Below is a small trained network, with its code and all its weights. Each question gives an input and a target symbol and asks what happens when units are switched off, that is, made to give their printed mean instead of their output.

import numpy as np


def w(rows, s, z=0):
    codes = np.array(rows[::2]) - 128.0
    scale = np.full(codes.shape[1], s)
    scale[-1] = z or s
    return codes * scale


def norm(h):
    return h / np.sqrt((h * h).mean(-1, keepdims=True) + 1e-5)


def f(y):
    return np.maximum(y, 0)


def softmax(a):
    e = np.exp(a - a.max(-1, keepdims=True))
    return e / e.sum(-1, keepdims=True)


def log_softmax(a):
    a = a - a.max(-1, keepdims=True)
    return a - np.log(np.exp(a).sum(-1, keepdims=True))


def net(x, mask):
    ids = ['αγεζηλμπστω'.index(c) for c in x.split()]
    T = len(ids)
    res = E[ids] + P[:T]
    u = 0
    for l in range(2):
        r = norm(res)
        for j in range(2):
            rows = slice(2 * j, 2 * j + 2)
            q, k, v = (r @ M[l][rows].T for M in (Q, K, V))
            z = softmax(np.where(np.tri(T) > 0, q @ k.T / 2**0.5, -1e9)) @ v
            o = O[l][rows]
            res = res + np.where(mask[u + j], z, o[:, -1]) @ o[:, :-1]
        u += 2
        y = f(norm(res) @ A[l][:, :-1].T + A[l][:, -1])
        res = res + np.where(mask[u : u + 12], y, B[l][:, -1]) @ B[l][:, :-1]
        u += 12
    return log_softmax(norm(res)[-1] @ U[:, :-1].T + U[:, -1])


Q, K, V, O, A, B = {}, {}, {}, {}, {}, {}
E = w([
[61,132,100,138,147,46,120,154],'α',
[91,95,176,140,16,141,90,138],'γ',
[25,140,52,84,121,139,185,101],'ε',
[31,124,128,59,104,104,141,182],'ζ',
[151,177,255,158,79,100,66,131],'η',
[90,216,107,209,127,75,107,118],'λ',
[76,124,155,196,129,11,117,111],'μ',
[134,216,146,214,72,162,98,91],'π',
[126,109,252,160,63,132,190,13],'σ',
[102,101,190,126,103,173,75,224],'τ',
[130,125,88,226,164,188,72,166],'ω',
],0.0075)
P = w([
[63,101,145,90,119,130,2,43],'0',
[55,118,139,127,108,132,39,87],'1',
[69,129,135,143,106,125,76,111],'2',
[80,140,141,149,106,129,99,130],'3',
[86,151,140,159,110,127,118,146],'4',
[95,158,141,158,112,128,139,159],'5',
[110,148,138,157,116,128,158,170],'6',
[121,145,135,160,110,131,177,180],'7',
[138,139,126,166,105,131,196,189],'8',
[152,137,124,164,104,133,222,200],'9',
[164,127,122,170,99,129,247,210],'10',
],0.008)
Q[0] = w([
[94,83,180,61,106,159,106,134],'0.h0',
[2,127,136,211,28,153,238,182],'0.h0',
[169,91,70,6,239,111,82,96],'0.h1',
[92,93,175,147,163,182,159,195],'0.h1',
],0.0078)
K[0] = w([
[148,126,141,191,210,94,47,118],'0.h0',
[229,142,181,200,136,125,254,234],'0.h0',
[65,121,144,113,115,118,28,28],'0.h1',
[199,164,102,160,55,67,227,51],'0.h1',
],0.0059)
V[0] = w([
[153,181,115,169,192,11,104,80],'0.h0',
[169,179,136,146,152,185,125,59],'0.h0',
[146,109,197,83,141,194,43,203],'0.h1',
[140,132,217,182,123,1,81,144],'0.h1',
],0.0057)
O[0] = w([
[206,32,113,79,1,101,133,88,104],'0.h0',
[171,128,50,14,131,138,89,112,103],'0.h0',
[44,129,175,123,250,177,164,146,18],'0.h1',
[32,87,93,107,67,227,167,182,254],'0.h1',
],0.0048,0.0022)
A[0] = w([
[139,87,174,89,97,178,80,233,207],'0.n0',
[129,92,171,181,147,67,168,69,89],'0.n1',
[145,160,164,148,120,33,47,201,87],'0.n2',
[120,136,154,87,95,87,130,181,29],'0.n3',
[96,218,137,95,225,60,130,163,86],'0.n4',
[186,162,146,2,152,160,75,67,6],'0.n5',
[119,212,78,87,89,124,144,112,163],'0.n6',
[219,146,181,114,145,20,54,169,61],'0.n7',
[88,83,124,150,129,195,72,111,142],'0.n8',
[110,156,126,213,104,129,146,98,131],'0.n9',
[141,130,165,184,95,55,93,169,122],'0.n10',
[145,78,121,174,202,151,93,162,83],'0.n11',
],0.0052,0.002)
B[0] = w([
[183,155,45,172,80,7,120,92,201],'0.n0',
[89,142,194,52,93,194,126,144,155],'0.n1',
[165,76,136,68,148,145,103,221,169],'0.n2',
[120,97,69,152,161,84,123,124,151],'0.n3',
[123,70,93,195,135,69,140,95,155],'0.n4',
[66,109,145,17,185,179,105,251,136],'0.n5',
[77,116,125,196,60,64,122,139,225],'0.n6',
[102,164,116,147,112,207,177,174,132],'0.n7',
[126,212,108,41,137,111,89,160,207],'0.n8',
[84,181,174,126,132,105,92,160,252],'0.n9',
[155,140,133,50,178,116,68,168,207],'0.n10',
[106,81,124,106,2,178,97,104,141],'0.n11',
],0.0044,0.0042)
Q[1] = w([
[149,114,89,86,171,183,2,77],'1.h0',
[70,200,131,120,67,104,103,175],'1.h0',
[141,81,152,80,182,116,151,68],'1.h1',
[77,175,103,161,40,76,175,190],'1.h1',
],0.0079)
K[1] = w([
[67,121,116,39,145,120,28,58],'1.h0',
[254,153,101,218,125,223,161,210],'1.h0',
[78,131,133,115,112,151,20,102],'1.h1',
[213,161,140,146,131,135,218,164],'1.h1',
],0.0063)
V[1] = w([
[141,209,252,107,106,89,226,105],'1.h0',
[130,34,164,54,128,40,197,150],'1.h0',
[94,102,231,135,109,185,156,3],'1.h1',
[195,126,244,170,118,136,39,121],'1.h1',
],0.0056)
O[1] = w([
[89,161,68,90,121,126,56,79,127],'1.h0',
[64,213,148,128,98,69,131,128,3],'1.h0',
[174,194,102,131,137,63,177,179,92],'1.h1',
[76,114,75,109,121,138,254,141,99],'1.h1',
],0.0087,0.0048)
A[1] = w([
[145,73,152,186,166,197,236,110,251],'1.n0',
[219,84,101,74,54,83,109,109,220],'1.n1',
[167,104,80,235,134,36,169,21,80],'1.n2',
[249,55,171,157,188,175,190,128,134],'1.n3',
[67,65,61,137,103,142,181,128,204],'1.n4',
[161,157,21,165,152,76,98,213,178],'1.n5',
[174,235,128,148,176,100,235,116,70],'1.n6',
[174,181,188,97,106,129,214,37,189],'1.n7',
[142,134,121,139,141,135,135,105,67],'1.n8',
[108,56,130,41,148,78,123,188,168],'1.n9',
[91,115,50,200,205,125,91,89,52],'1.n10',
[160,39,1,59,77,112,195,126,217],'1.n11',
],0.0065,0.0025)
B[1] = w([
[66,82,101,125,179,55,141,130,190],'1.n0',
[180,82,84,142,137,92,74,180,229],'1.n1',
[191,176,121,254,129,138,124,76,150],'1.n2',
[120,71,144,95,145,26,157,93,171],'1.n3',
[139,130,102,100,87,207,183,139,254],'1.n4',
[183,188,160,75,173,116,172,196,215],'1.n5',
[104,91,119,238,139,112,125,142,142],'1.n6',
[192,153,106,108,169,137,104,204,163],'1.n7',
[146,108,126,133,103,149,108,121,128],'1.n8',
[199,142,153,124,148,171,153,99,211],'1.n9',
[139,131,134,128,127,192,84,182,172],'1.n10',
[82,143,45,103,176,109,91,118,228],'1.n11',
],0.0077,0.0045)
U = w([
[103,99,120,20,150,151,96,173,254],'α',
[108,129,64,215,90,94,132,155,210],'γ',
[90,171,188,158,164,152,66,70,130],'ε',
[189,234,79,79,155,76,191,151,96],'ζ',
[10,162,153,163,212,142,119,113,45],'η',
[85,139,115,62,102,200,208,56,81],'λ',
[219,141,198,162,153,63,46,126,83],'μ',
[205,65,63,123,85,209,91,113,41],'π',
[106,111,160,138,1,81,151,105,61],'σ',
[101,143,192,179,165,239,200,182,59],'τ',
[148,49,137,139,184,80,207,92,126],'ω',
],0.0087,0.007)

Each question gives the input, a string of symbols that net reads in full, and the target symbol t.
The units are the heads (2 rows each of Q, K, V and O) and the neurons (one row each of A and B). Each row of codes is followed by its name. A weight is (code - 128) times the scale printed after its matrix; where a second scale follows, it is the last column's (O, A, B and U).
mask holds one flag per unit, layer by layer, with each layer's heads first. A switched-off unit (its flag False) gives its mean, the last column of its rows in O or B, instead of its output. The means were averaged over made-up inputs and are rounded, as every weight is.
A unit's drop is (log p(t) with every unit on - log p(t) with that unit switched off) / (log p(t) with every unit on - log p(t) with every unit switched off).
The circuit of an input: a set's keep is (log p(t) with only the set's units on - log p(t) with every unit switched off) / (log p(t) with every unit on - log p(t) with every unit switched off). Starting from the 12 units with the biggest drops (on a tie, the unit counted first), units are removed one at a time, each time the one whose removal leaves the highest keep (on an exact tie, the one counted first), for as long as the keep stays at least 0.8.
circuit, biggest first: the units of the circuit, biggest drop first
unit that matters most: the unit with the biggest drop
top k neurons: the k neurons with the biggest drops, biggest first
top k neurons in layer l: the k neurons of layer l with the biggest drops, biggest first
input γ τ η μ ζ ε λ α ω γ, target ω: circuit, biggest first => 1.h0, 1.n3
input τ α ω γ ω π τ ε ζ, target τ: unit that matters most => 0.h0
input ε ζ π ω π ω λ σ ε, target ζ: circuit, biggest first => 1.n5, 1.h1
input π ε π π γ σ, target α: top 2 neurons in layer 0 => 0.n1, 0.n0
input σ ε σ λ, target ζ: circuit, biggest first => 1.h1, 1.n5
input σ ε π γ τ ε, target τ: top 2 neurons => 1.n10, 1.n11
input α ε ε γ ε ω γ η, target ω: circuit, biggest first => 1.h0, 1.n3
input σ ω π π, target ω: top 2 neurons in layer 1 => 1.n3, 1.n0
input μ τ μ ε α ε ε ω, target μ: top 2 neurons => 0.n10, 1.n4
input η π ε ε ε λ ω ζ ω ζ μ, target ω: top 2 neurons in layer 1 => 1.n3, 1.n0
input η ω π ω γ ε ε, target μ: circuit, biggest first => 1.h1, 0.h1
input τ ω π σ, target α: top 2 neurons => 1.n7, 0.n8
input ε τ σ ε ε λ ε, target γ: circuit, biggest first => 0.h1, 0.n6
input γ ε ε λ ζ π ω σ η, target ζ: top 2 neurons => 0.n8, 0.n11
input ω σ ε σ σ σ ω α ε π, target μ: unit that matters most => 1.n4
input λ ε τ σ, target η: circuit, biggest first => 0.h1, 1.n0
input ζ σ ε, target ζ: circuit, biggest first => 1.h1, 1.n5
input γ τ σ λ λ π μ τ μ σ π, target ζ: circuit, biggest first => 1.n5, 1.h1
input λ η ζ τ ε γ α ε ε, target ε: circuit, biggest first => 1.h1, 1.h0
input γ ε ω ω ε μ σ σ, target ζ: circuit, biggest first => 1.h1
input ω ε σ σ, target γ: circuit, biggest first => 1.h1, 1.n6
input ε σ μ γ λ μ π ε ε λ, target μ: top 2 neurons in layer 0 => 0.n10, 0.n9
input ε γ ε σ σ ε π σ γ, target ζ: circuit, biggest first => 1.n5, 1.h1
input τ η γ ε ε ε ε γ, target μ: top 2 neurons => 0.n10, 1.n4
input ε π π ε γ, target μ: top 3 neurons in layer 0 => 0.n10, 0.n0, 0.n9
input π γ π σ ε ω σ, target ω: top 2 neurons => 0.n1, 1.n3
input γ π ε ε σ ε ε π π α, target π: top neuron => 1.n9
input ε ζ π ε π π α ω, target ω: top 3 neurons => 1.n3, 1.n0, 0.n6
